In the rows, zero is written as 128.
Each row is followed by its group and then its class within the group.
[ 94 159  87 134 150  80 150  67 111 101 252 133 175 109 143 130  95]	E > X
[124 119 106 121 127 124 157 133 144 134 158 138 131 141 108 144 112]	G > H
[ 96 158 102 136 146 122 141  98 118  97 197 133 156 123 121 143 124]	T > B
[110 147 103 138 136 136 137 110 126 111 180 106 184  97 141 140 122]	D > A
[122 128 108 122 129 129 148 138 126 127 145 142 126 144 111 138 123]	G > H
[117 142 135 135 126 140 116 128 123 128 105 111 149 107 149 128 148]	D > U
[137 121 101 125 130 115 152 123 130 129 176 129 146 126 115 136 105]	G > H
[ 98 162  82 121 139  85 159  81 106 113 225 138 169 121 138 133 116]	E > M
[ 67 167  80 139 153 135 164  94 121  92 237 132 183 117 118 163 117]	T > V
[136 132  92 131 139 119 155 110 130 115 202 122 159 124 113 136  96]	G > S
[ 76 153 112 138 139 144 145 120 125 111 168 130 156 120 157 155 141]	T > V
[135 132  86 129 133 117 157 117 122 113 193 127 157 127 111 134 101]	G > H
[ 70 164  96 138 147 135 153  98 122 103 212 132 168 117 125 159 129]	T > V
[ 87 148 104 133 142 127 146 114 121 114 181 121 170 113 136 146 130]	D > U
[122 127  97 119 130 113 162 121 119 131 172 139 141 140 113 140 109]	G > H
[108 135 118 129 130 136 141 126 127 124 148 132 142 128 121 145 130]	T > V
[113 154 120 143 139 150 118 115 127 104 154 109 168 101 136 133 134]	D > A
[122 138  84 119 133 108 169 109 123 123 200 134 154 134 112 147 109]	G > H
[112 159  97 125 138 103 147  94 111 112 186 135 153 124 132 129 123]	E > M
[105 137 108 123 120  91 146 100 121 129 188 132 146 119 139 127 118]	E > M
[141 116 118 129 127 127 138 134 133 133 138 120 138 125 120 131 111]	G > S
[110 151 106 144 146 127 134 100 129  99 198 112 173 101 132 134 116]	D > A
[142 133 103 131 136 124 145 117 125 117 170 124 140 124 115 130 102]	G > S
[ 96 151 121 135 138 152 133 121 126 104 137 135 134 130 122 146 144]	T > V
[125 159  78 123 139  95 160  88 107 114 214 134 164 120 129 126 107]	E > M
[118 134 107 137 150 116 142 101 129 107 204 133 139 126 110 134 103]	G > S
[ 75 172  71 130 147 100 166  78 106  98 250 135 186 111 133 145 114]	E > M
[ 96 144 100 133 138 129 150 114 128 114 194 120 170 108 128 145 117]	D > U
[106 161  87 136 144 116 147  88 118 101 222 114 192  99 136 140 109]	D > A
[110 151 104 131 148  98 136  84 113 102 197 144 136 133 127 124 116]	E > X
[ 92 175  77 139 145 126 155  89 117  95 228 115 202  96 135 148 112]	D > U
[ 85 161  79 123 141  79 166  81 109 109 236 146 168 121 134 143 115]	E > M
[139 135 103 128 138 118 145 113 123 114 182 129 146 128 115 128 103]	G > S
[ 92 155  97 134 146 130 152 105 125 104 200 131 160 118 133 150 122]	T > V
[127 140 103 125 132 119 151 115 122 124 170 132 147 127 122 136 119]	G > H
[111 161  96 127 139 102 138  89 110 113 201 125 172 113 147 128 122]	E > X
[ 83 154  97 135 134 133 152 116 126 119 187 121 177 109 134 154 127]	T > V
[ 98 152 100 127 129 132 148 119 120 121 169 124 171 113 134 153 131]	D > U
[104 150 113 132 143 100 132  91 115 109 184 133 148 119 142 122 124]	E > X
[ 92 149 114 138 147 122 135 102 126 105 186 134 138 131 123 141 126]	T > B
[ 94 150 111 135 141 118 137 101 118 109 184 137 147 126 131 137 130]	T > B
[ 61 169  98 136 143 140 156 105 121  98 198 136 166 123 123 160 143]	T > V
[ 98 161  98 137 141 125 149 100 119 105 196 125 167 113 129 144 121]	D > U
[ 89 175  80 120 141  91 159  75 103 100 215 146 167 123 138 137 128]	E > M
[ 85 155  97 134 137 118 149 101 118 113 201 115 189  98 145 145 123]	D > U
[ 89 163  90 137 141 132 153 105 119 104 206 118 189 101 133 152 124]	D > U
[106 154  95 125 130  82 151  85 109 116 216 132 174 112 144 128 113]	E > M
[109 146 116 140 137 129 132 106 126 115 168 114 165 105 138 136 125]	D > A
[109 154  88 123 143  86 154  82 110 109 222 136 163 117 137 130 111]	E > M
[134 140 116 139 144 133 127 105 137 102 178 116 154 120 121 129 115]	D > A
[126 140  93 129 144 112 152 105 123 113 197 132 148 130 112 133 104]	G > S
[116 142  76 124 136 108 171 103 123 117 223 132 168 127 111 147  96]	G > H

Each row is followed by its group and then its class within the group.
[141 147 138 147 122 137 136 112 113 137  94 116 119 120 150 131 124]	Q > bub
[113  97 118 168 126 108 108 157 186 136 108  98 129 158 138 129 144]	P > gad
[121 137 127 134 126 130 118 114 146 122  80 111 135 112 124 134 135]	R > dum
[146 163 141  88 118 145 134 149 121 172 137 131 116 118 139 136  89]	W > fop
[146 158 140 136 119 150 138  95  91 129  91 113 126 107 139 127 127]	Q > lona
[140 146 155 143 123 128 137 117 120 151  95 128 120 130 154 124 133]	Q > bub
